Each row has a name. Each piece below is followed by the name of the row it came from. Each question is about the rows just above it.

(116): [ 27   2 -27 -71   2  18   0]
(88): [ 82  37 -20  -6  21 -35  14]
(57): [ 27   2  10 -16  40  26 -27]
(118): [-56  22 -20  43  25  38 -31]
(96): [-32 -25  13 -18 -28 -43  24]
asked: [ 27   2 -27 -71   2  18   0] -> (116)
Which row holds [-27 -71   2  18   0]? -> (116)

(45): [-17  -9 -35 -60]
(24): [ -3 -50  26 -20]
(129): [-21 -89  35 -20]
(180): [ 27  -5  -9 -38]
(171): [  4 -27 -38  -9]
(100): [28 60 -6 15]
(149): [ 11  14  18 -36]
(154): [ -2 -19  40 -10]
(74): [ 47  -4 -10  40]
Which row holds [-10  40]? -> (74)
[ 18 -36] is in which row? -> (149)
Which row holds [ -9 -38]? -> (180)
asked: [14 18] -> (149)
[-21 -89] is in which row? -> (129)
asked: [27 -5] -> (180)

(133): [ 41  50  18 -24   1 -28  59]
(15): [-13   7 -68  11  83  19   7]
(6): [ 37  83  11   7  19 -68   7]
(52): [-79 -22  -9  -6  -1  -3 -58]
(66): [-24  43  -1  -6  -9  -3 -12]
(142): [ 85 -35  -6   2   2  30 -40]
Which row holds [-9 -6 -1 -3]? -> (52)
asked: [-24  43] -> (66)
asked: [-68   7] -> (6)
[ 83  11   7  19 -68   7] is in which row? -> (6)
asked: [-79 -22  -9  -6  -1  -3] -> (52)
Where do [19  7] appear? -> (15)
Where do [ 50  18 -24   1 -28  59] appear? -> (133)

(51): [ 24 -26  23   7  -4  95  -5  46   4  15 -27 -22   4  26 -36]
(59): [ -6 -16 -51 -26  31 -46  40 -13  11  -5 -20  15 -19 -36  20]
(19): [  4 -54 -16  34 -12 -27   0  46  -3  41 -25 -25 -42 -37  34]
asked: [ -5 -20  15 -19 -36  20] -> (59)
asked: [46  4] -> (51)
The row with [ 31 -46] is -> (59)
Where do [46  4 15] appear? -> (51)

(115): [-40 -12  38  14  10   4  23  33  -2 -35   0   0 -13   0  50   4  16  21
   0   0  28 -25   6   2   6 -42   5 -55  29  -3  -8  43  20   3  10  -2
  -5  19  -1   7 -10  -6  26  -2  -4 -26 -48  17  32 -31  17  -6 -19   0
  -7 -54  74 -10   0 -29   3 -27   8 -19]
(131): [ 48  43 -17  10 -11 -26  48  87  27 -19  -6   6   0   7 -12  44   0 -36
  30  -7 -41  12 -16  16  39   2  44  14  27   4  -5 -24 -20   0 -37  27
  10  47  -3 -12  -6 -26  -9  35 -16  35  18   6   2  66   6  -6 -19   0
  -7 -54  74 -10  48 -29   3 -27   8 -19]
(34): [ 35   0  14   0  21   4  23  33  -2 -35   0   0 -13   0  50   4  16  21
   0   0  28 -25   6   2   6 -42   5 -55  29  -3  -8  43  20   3  10  -2
  -5  19  -1   7 -10  -6  26  -2  -4 -26 -48  17  32 -31  17 -16  -3   0
   0  21  41  -7 -34   0   0  45   0  18]
(37): [-55 -28  35   1  14   0  21  14   8 -13  22  -5  -6  41  44 -19  10  24
 -44  25  26 -25  -1 -16  -5 -28 -24 -73  34 -10 -16  51  36   0   0  -8
 -20   0 -19  19  -8   2  25 -16  11 -21   0   0   0 -44   9  -5  -4  36
 -11  32  23  21 -30   3  28  53  -6  25]
asked: [ 35   0  14   0  21   4  23  33  -2 -35   0   0 -13   0  50   4  16  21
   0   0  28 -25   6   2   6 -42   5 -55  29  -3  -8  43  20   3  10  -2
  -5  19  -1   7 -10  -6  26  -2  -4 -26 -48  17  32 -31  17 -16  -3   0
   0  21  41  -7 -34   0   0  45   0  18] -> (34)
asked: [35  1 14  0 21] -> (37)
asked: [-40 -12  38  14  10   4  23  33  -2 -35   0   0 -13   0  50   4  16  21
   0   0  28 -25   6   2   6 -42   5 -55  29  -3  -8  43  20   3  10  -2
  -5  19  -1   7 -10  -6  26  -2  -4 -26 -48  17  32 -31  17  -6 -19   0
  -7 -54  74 -10   0 -29   3 -27   8 -19] -> (115)
asked: [ 0 14] -> (34)

(64): [-13 -26   0 -16 -40  24 -23   0 -49  14  94 -27]
(84): [-20  -5  -8  14 -34  -8  10  27 -40  23  74 -29]
(17): [-13  -7 -32 -10  14  -8 -34 -16  10 -46  50  21]
(124): [ -5 -20  27  -8 -34  14  -8  10 -16  40  24 -30]
asked: [-34  14  -8  10 -16] -> (124)
Which row holds [ -5 -20  27  -8 -34  14  -8  10]? -> (124)

(135): [ -7  -1   2 -32 -67  19  -6 -10   7 -12  -4  -6   3  -7]
(153): [ -7  -1   2 -32 -67  19  -6 -10   7 -12  -4 -29  -5 -21]
(185): [-31 -15  -6   9 -11  40  -6  14  64  12  -1  -4   7   5]
(128): [-11  13  -7  23  51 -38  -1 -27  -4 -19  -1  38   7  12]
(146): [-11 -16 -19  30   3  -5   2  32  59   0  26   8 -16  20]
(8): [ 28  12   1  10  52 -29 -10   7 -43 -17 -21 -13   8 -12]
(183): [-10  14  -7  22  51 -38  -1 -27  -4 -19  -1  38   6  12]
(147): [ 51 -38  -1 -27  -6 -19  18  -7  13 -17  17  44  -8  23]
(71): [-33  -5  13 -28 -54  28 -10  -6   7 -11 -12 -24   2 -16]
The row with [-11  13  -7  23  51 -38  -1 -27  -4 -19  -1  38   7  12] is -> (128)
The row with [ -7  -1   2 -32 -67  19  -6 -10   7 -12  -4  -6   3  -7] is -> (135)
Which row holds [-10  14  -7  22  51 -38  -1 -27  -4 -19  -1  38   6  12]? -> (183)
Where do [-33  -5  13 -28 -54  28] appear? -> (71)
Which row holds [ 2 32 59  0 26]? -> (146)
asked: [-6  3 -7] -> (135)

(150): [ -8 -49  62 -10  42 -10 -38 -18  52]
(21): [ -1 -22   3 -20   9  -3  56 -26  38]
(70): [ 25 -49   8  22 -39  -5 -24   8 -45]
(31): [-33 -59  -5  13 -10 -14   2   1  12]
(16): [  3  10  16 -16 -10  42 -13  -7 -35]
(53): [ 47 -69 -21 -24   0   3   9  15 -36]
Where do [3 9] appear? -> (53)
Where do [ 42 -10] appear? -> (150)
asked: [ 42 -13  -7] -> (16)
Which row holds [ 62 -10  42 -10 -38 -18  52]? -> (150)
asked: [  8  22 -39  -5 -24] -> (70)
Which row holds [-14   2   1  12]? -> (31)
asked: [  3  10  16 -16] -> (16)

